How the objects are linked:
ka: s305->s91, s333->s336, s91->s155, s908->s952, s320->s921, s397->s183, s612->s320, s551->s834, s234->s134, s337->s837, s755->s502, s99->s58, s877->s624, s952->s612, s893->s170, s58->s755, s276->s367, s628->s213, s86->s7, s837->s99, s208->s893, s834->s877, s7->s276, s336->s551, s155->s908, s951->s305, s170->s333, s134->s185, s502->s397, s799->s951, s183->s623, s624->s762, s185->s86, s233->s337, s762->s234, s219->s628, s921->s233, s213->s208, s367->s219, s623->s799
ve: s305->s234, s333->s921, s91->s762, s908->s877, s320->s336, s397->s276, s612->s551, s551->s612, s234->s305, s337->s893, s755->s219, s99->s213, s877->s908, s952->s834, s893->s337, s58->s628, s276->s397, s628->s58, s86->s623, s837->s208, s208->s837, s834->s952, s7->s183, s336->s320, s155->s624, s951->s134, s170->s233, s134->s951, s502->s367, s799->s185, s183->s7, s624->s155, s185->s799, s233->s170, s762->s91, s219->s755, s921->s333, s213->s99, s367->s502, s623->s86
te: s305->s951, s333->s170, s91->s305, s908->s155, s320->s612, s397->s502, s612->s952, s551->s336, s234->s762, s337->s233, s755->s58, s99->s837, s877->s834, s952->s908, s893->s208, s58->s99, s276->s7, s628->s219, s86->s185, s837->s337, s208->s213, s834->s551, s7->s86, s336->s333, s155->s91, s951->s799, s170->s893, s134->s234, s502->s755, s799->s623, s183->s397, s624->s877, s185->s134, s233->s921, s762->s624, s219->s367, s921->s320, s213->s628, s367->s276, s623->s183

In the rows, 50 stands for zero.

The rows follow the links: the fewer symbols apart two objects are, the more alike their rows tend to be.

Each row is also shifted at random along 2 hidden directions that mean nothing.

Some objects, each with a row of numbers:
s367	36,51,30,17,44,60,55,59,39,51,31,52,42,44,61,36,44,59,55,45,67,47,52,41,43,57,36,46,60,48,33,77,55,33,48,50,40,34,47,56,59,55,45,41,68,56,59
s276	36,47,36,32,44,60,59,46,56,38,39,34,42,38,59,45,48,54,59,49,47,44,61,45,49,46,40,45,66,47,50,52,62,48,66,66,44,43,50,60,64,45,46,36,53,34,34
s208	70,64,52,66,55,61,53,45,58,52,73,49,60,58,38,41,45,55,60,41,41,49,29,50,60,51,54,38,38,46,71,42,42,74,53,41,56,56,58,45,41,63,73,62,52,53,37
s612	48,62,46,24,53,39,55,58,35,48,44,66,42,37,71,61,37,54,55,31,52,60,50,37,46,47,46,48,53,48,32,45,67,24,44,55,55,58,41,26,35,55,41,45,62,46,55
s134	52,60,70,53,47,29,68,53,35,45,41,68,47,44,47,49,44,34,42,48,35,51,47,40,59,46,73,51,33,41,36,39,58,50,52,59,60,52,42,23,38,55,43,55,64,68,46
s170	59,50,66,61,63,45,55,47,63,35,75,52,59,54,39,59,35,38,55,65,39,62,41,40,51,47,46,32,53,53,59,36,41,59,62,44,58,57,48,41,41,42,52,53,47,44,47
s7	40,47,51,37,53,42,45,59,50,37,35,37,45,33,54,55,42,48,65,48,51,46,54,50,48,44,41,42,68,57,42,46,50,37,60,58,53,52,36,47,57,39,45,35,53,31,51
s877	45,40,43,48,32,55,51,32,43,67,46,53,44,63,57,45,70,51,34,46,53,60,65,49,46,44,58,65,43,46,50,62,55,45,45,53,30,41,56,63,47,54,30,54,38,64,49
s320	45,60,43,23,54,55,61,49,52,37,41,57,52,37,64,58,33,54,55,40,47,50,46,42,45,36,42,49,52,41,38,45,62,39,50,51,53,50,57,41,38,47,56,33,55,38,43
s502	61,57,49,55,56,47,68,33,56,51,79,65,44,61,51,66,48,49,43,48,51,75,64,31,51,48,46,36,63,47,54,32,56,42,59,48,41,66,42,42,35,55,44,56,46,65,44
s837	40,55,45,56,52,60,26,73,48,56,51,50,55,56,39,27,50,47,58,55,66,42,36,50,48,67,44,44,49,59,49,79,28,60,39,39,56,28,46,57,60,51,54,66,59,52,69
s234	73,47,55,80,48,46,36,44,58,54,48,31,57,42,39,61,64,53,52,38,31,27,38,93,62,40,69,62,29,56,78,24,49,68,57,43,69,78,61,48,61,58,68,48,43,30,39
s333	47,43,59,62,68,44,29,57,66,34,70,47,63,55,38,73,48,52,59,62,56,50,51,49,41,51,39,38,65,62,57,38,38,54,54,45,65,57,42,53,58,27,60,56,41,26,61
s91	44,51,61,55,35,34,71,43,33,61,39,60,27,52,40,19,59,26,33,56,42,48,59,41,66,46,69,52,43,37,31,65,54,57,56,64,32,37,31,36,53,62,32,55,60,91,34

Where do the symbols, taken in turn from left to right, take each start?
Answer with the object's name.
60,64,61,59,59,46,50,64,49,44,71,58,57,63,45,54,36,47,53,52,56,54,36,35,50,55,56,37,42,49,57,42,43,61,46,37,56,57,49,38,35,48,56,61,59,55,57
ve te => s233
49,55,30,33,45,75,70,40,45,58,38,50,37,52,58,29,43,65,53,42,47,49,48,45,54,52,42,46,44,40,57,71,61,55,49,52,30,34,59,62,52,63,53,50,58,62,23
ka ve => s58
47,29,43,61,61,53,32,47,76,40,65,29,63,51,33,76,58,47,60,70,52,50,62,67,37,54,37,40,74,69,66,31,39,48,51,49,56,60,54,73,63,29,60,42,28,21,53
ve ve ve => s320
65,59,42,59,49,69,51,48,53,60,55,51,56,58,43,43,46,67,58,37,45,45,36,56,53,55,53,50,34,44,66,55,43,68,52,36,54,53,60,53,48,74,68,56,53,49,43
te ka ka => s208
54,48,50,49,29,56,63,33,36,68,46,61,46,56,51,41,67,51,29,42,47,54,54,56,51,44,62,64,31,41,46,65,57,48,44,58,34,46,57,50,44,65,37,57,45,73,37
te te te => s551
40,51,57,44,49,35,52,59,49,35,41,41,40,34,50,57,34,43,62,53,36,43,53,52,56,38,50,48,63,57,41,33,59,42,59,57,56,56,39,34,60,39,48,33,59,41,51
te ve ve => s185
45,31,43,49,49,59,56,27,67,44,45,43,51,56,44,66,62,44,45,69,41,50,72,57,44,42,38,45,70,50,62,42,51,48,57,59,35,46,49,75,50,33,46,46,24,43,33
te te ve => s921
47,68,54,48,40,52,86,54,29,54,60,72,35,65,46,16,42,38,38,61,52,67,49,10,64,60,55,23,46,27,30,75,50,58,56,54,15,20,28,32,41,61,41,73,62,101,32
ve te => s628
56,61,37,37,45,68,55,54,45,68,46,54,44,61,55,31,50,61,58,35,55,54,42,47,53,57,48,50,41,40,57,63,52,58,48,44,41,39,57,55,46,69,59,56,54,65,39
ve ve ka => s213
50,57,45,37,57,32,43,63,34,56,48,52,44,36,63,55,45,52,51,32,59,50,47,47,50,54,51,50,58,64,35,39,52,31,52,48,67,70,38,30,43,56,42,47,65,40,65
ve ve ka => s612
61,55,61,60,43,44,55,42,43,68,46,58,51,55,47,48,62,46,35,43,44,51,50,62,53,39,69,71,23,37,54,50,54,59,50,50,40,58,58,45,41,63,49,55,49,68,48
te ka te => s624
50,47,61,67,55,32,35,63,60,38,49,35,56,29,45,64,47,47,59,46,36,35,43,72,53,42,58,47,45,69,51,24,45,52,60,44,80,65,41,39,61,41,58,33,56,16,59
te ve ka ve => s234
57,56,51,53,49,37,52,58,35,66,47,51,39,40,56,44,43,48,50,34,52,53,48,57,62,54,61,53,55,61,43,39,53,42,63,49,62,67,30,30,48,65,46,50,64,51,58
ka ve => s834
38,53,43,48,48,66,45,67,47,41,42,48,53,54,45,29,41,47,64,54,56,43,35,51,44,54,42,49,44,45,51,79,39,64,44,46,47,26,54,59,59,54,63,49,56,45,60
ve te te ka => s208
41,54,38,44,53,64,38,61,56,34,37,42,59,43,51,45,37,59,66,53,48,41,35,50,42,49,34,55,46,46,61,65,52,63,42,49,60,35,68,70,58,44,63,39,53,32,52
ka te ve => s170
58,57,48,67,60,47,33,67,45,71,75,50,55,64,51,43,50,56,51,50,76,54,40,45,56,80,49,41,63,71,47,54,28,54,49,33,60,52,33,48,55,67,45,76,57,54,77
te ve te ka => s213
40,49,39,34,53,64,37,62,55,34,40,37,57,40,54,58,44,65,70,45,46,39,36,55,38,50,40,51,47,51,59,59,51,50,42,45,64,44,65,58,55,35,63,30,51,21,55
te ka => s921
